Below are the code and all the weights of a small trained network. Each question names an input and a class and asks about switching units off, where a switched-off unit gives its printed mean instead of its output.

import numpy as np


def w(rows, s, z=0):
    codes = np.array(rows[::2]) - 128.0
    scale = np.full(codes.shape[1], s)
    scale[-1] = z or s
    return codes * scale


def f(y):
    return np.maximum(y, 0)


def log_softmax(a):
    a = a - a.max(-1, keepdims=True)
    return a - np.log(np.exp(a).sum(-1, keepdims=True))


def net(x, mask):
    res = np.array(x, float).reshape(1, 8) / 4 @ E
    y = f(res @ A[0][:, :-1].T + A[0][:, -1])
    res = res + np.where(mask, y, B[0][:, -1]) @ B[0][:, :-1]
    return log_softmax(res[-1] @ U[:, :-1].T + U[:, -1])


A, B = {}, {}
E = w([
[129,127,127,129],'x0',
[127,127,132,129],'x1',
[132,123,238,201],'x2',
[254,86,168,76],'x3',
[127,128,129,132],'x4',
[127,127,128,128],'x5',
[154,31,58,191],'x6',
[53,20,181,64],'x7',
],0.0071)
A[0] = w([
[142,151,44,2,106],'n1',
[19,160,110,169,61],'n2',
[219,245,62,213,97],'n3',
[212,118,167,116,127],'n4',
[187,231,82,221,102],'n5',
[135,127,223,216,113],'n6',
[116,178,204,28,113],'n7',
[223,92,207,73,115],'n8',
[206,117,148,63,97],'n9',
[42,66,150,82,119],'n10',
[201,108,136,77,93],'n11',
[145,121,44,89,113],'n12',
[217,111,133,101,97],'n13',
[204,103,151,87,83],'n14',
[174,179,64,127,119],'n15',
[8,136,108,149,81],'n16',
[169,79,151,71,101],'n17',
[142,131,217,225,97],'n18',
[109,14,83,215,133],'n19',
[76,59,172,92,105],'n20',
[141,106,236,222,149],'n21',
[205,185,100,184,97],'n22',
[181,38,91,175,122],'n23',
[205,123,134,80,120],'n24',
[112,190,171,69,221],'n25',
[44,199,83,149,123],'n26',
[137,98,103,154,103],'n27',
[117,144,156,140,247],'n28',
[228,146,139,103,106],'n29',
[194,114,148,96,82],'n30',
[171,50,76,191,81],'n31',
[104,215,194,69,97],'n32',
[68,14,152,44,95],'n33',
[122,35,71,202,86],'n34',
[101,168,180,69,108],'n35',
[48,179,104,177,93],'n36',
[169,15,100,194,93],'n37',
[131,19,87,174,92],'n38',
[159,95,93,192,120],'n39',
],0.0075,0.012)
B[0] = w([
[57,136,88,82,167],'n1',
[67,104,124,180,143],'n2',
[125,90,233,87,175],'n3',
[89,118,102,157,168],'n4',
[122,97,219,93,167],'n5',
[63,120,57,34,161],'n6',
[135,223,128,154,163],'n7',
[59,121,105,176,181],'n8',
[67,117,120,184,155],'n9',
[160,125,196,109,167],'n10',
[70,126,121,162,149],'n11',
[113,145,100,85,153],'n12',
[70,123,119,159,152],'n13',
[54,113,119,182,145],'n14',
[106,86,161,89,155],'n15',
[69,90,158,176,149],'n16',
[97,121,162,151,152],'n17',
[53,127,73,49,155],'n18',
[160,184,120,144,184],'n19',
[143,131,197,90,158],'n20',
[109,124,42,52,188],'n21',
[111,103,214,99,153],'n22',
[156,201,128,132,172],'n23',
[82,100,106,182,163],'n24',
[223,139,74,173,228],'n25',
[99,87,131,168,164],'n26',
[123,156,138,134,134],'n27',
[235,83,61,146,255],'n28',
[69,105,138,162,158],'n29',
[1,63,138,224,139],'n30',
[115,200,144,132,150],'n31',
[117,178,134,144,154],'n32',
[155,109,219,115,174],'n33',
[126,178,140,137,153],'n34',
[135,209,141,152,148],'n35',
[66,78,135,195,149],'n36',
[117,194,123,137,163],'n37',
[134,193,144,136,158],'n38',
[154,174,138,116,152],'n39',
],0.0076,0.011)
U = w([
[152,103,113,145,254],'0',
[55,82,131,216,37],'1',
[126,101,248,72,82],'2',
[164,111,102,140,194],'3',
[162,111,103,136,188],'4',
[135,234,130,155,18],'5',
[70,122,58,16,56],'6',
[171,96,104,148,146],'7',
],0.013,0.0098)

Each question gives the input, the list of numbers given to net, and the class t.
The units are the neurons (one row each of A and B). Each row of codes is followed by its name. A weight is (code - 128) times the scale printed after its matrix; where a second scale follows, it is the last column's (A, B and U).
mask holds one flag per neuron, in row order. A switched-off neuron (its flag False) gives its mean, the last column of its row in B, instead of its output. The means were averaged over made-up inputs and are rounded, as every weight is.
A unit's drop is (log p(t) with every unit on - log p(t) with that unit switched off) / (log p(t) with every unit on - log p(t) with every unit switched off).
The circuit of an input: a set's keep is (log p(t) with only the set's units on - log p(t) with every unit switched off) / (log p(t) with every unit on - log p(t) with every unit switched off). Starting from the 12 units with the biggest drops (on a tie, the unit counted first), units are removed one at a time, each time the one whose removal leaves the highest keep (on an exact tie, the one counted first), for as long as the keep stays at least 0.8.
units of the circuit, in order: the units of the circuit, biggest drop first
most important unit: the unit with the biggest drop
k most important neurons: the k neurons with the biggest drops, biggest first
drop when u is switched off: that unit's drop, to one decimal
input [-7,4,-8,-2,2,0,-4,-8], class 2: units of the circuit, in order : [n3, n5]
input [3,6,8,6,-7,2,-8,-8], class 2: most important unit : n3
input [3,0,4,-1,5,4,4,8], class 2: units of the circuit, in order : [n33, n20]
input [-5,7,-1,-8,-6,-7,-7,0], class 1: 2 most important neurons : [n36, n26]
input [3,-5,-3,-8,-3,0,4,-5], class 1: 2 most important neurons : [n36, n26]
input [-6,-2,-7,7,0,4,-8,2], class 5: 4 most important neurons : [n7, n35, n25, n32]
input [0,-3,8,-6,-6,-6,-2,6], class 6: units of the circuit, in order : [n21, n6]
input [-3,-4,3,6,-4,-3,-7,5], class 5: units of the circuit, in order : [n7, n35]
input [-1,6,8,8,5,-1,1,5], class 1: units of the circuit, in order : [n8, n30]
input [-5,7,-2,-6,1,-5,6,7], class 2: 2 most important neurons : [n33, n10]
input [5,-5,-5,-6,-1,1,-4,0], class 1: units of the circuit, in order : [n26, n36]
input [-5,-3,-1,4,5,3,1,-6], class 2: 3 most important neurons : [n3, n5, n22]
input [-4,-2,-7,4,-2,2,-8,-8], class 2: units of the circuit, in order : [n3, n5]
input [4,-8,-2,-3,-8,-1,6,8], class 2: most important unit : n33
input [-1,7,1,-1,-8,-1,-5,-8], class 2: 2 most important neurons : [n3, n5]
input [1,0,-8,5,7,-6,0,-4], class 6: 2 most important neurons : [n1, n12]
input [-2,7,8,-7,-2,2,-1,-4], class 6: 3 most important neurons : [n6, n21, n18]
input [-8,-6,-6,-2,0,3,-5,7], class 3: 3 most important neurons : [n25, n3, n5]
input [-6,6,-6,-8,1,-6,-1,2], class 1: drop when n16 is switched off : 0.2
input [-5,-3,-3,-8,0,1,-5,6], class 1: units of the circuit, in order : [n16]
input [-6,-3,8,-6,1,5,4,-3], class 6: drop when n21 is switched off : 0.3
input [1,-7,7,8,-4,-1,-3,-5], class 1: drop when n18 is switched off : 0.0
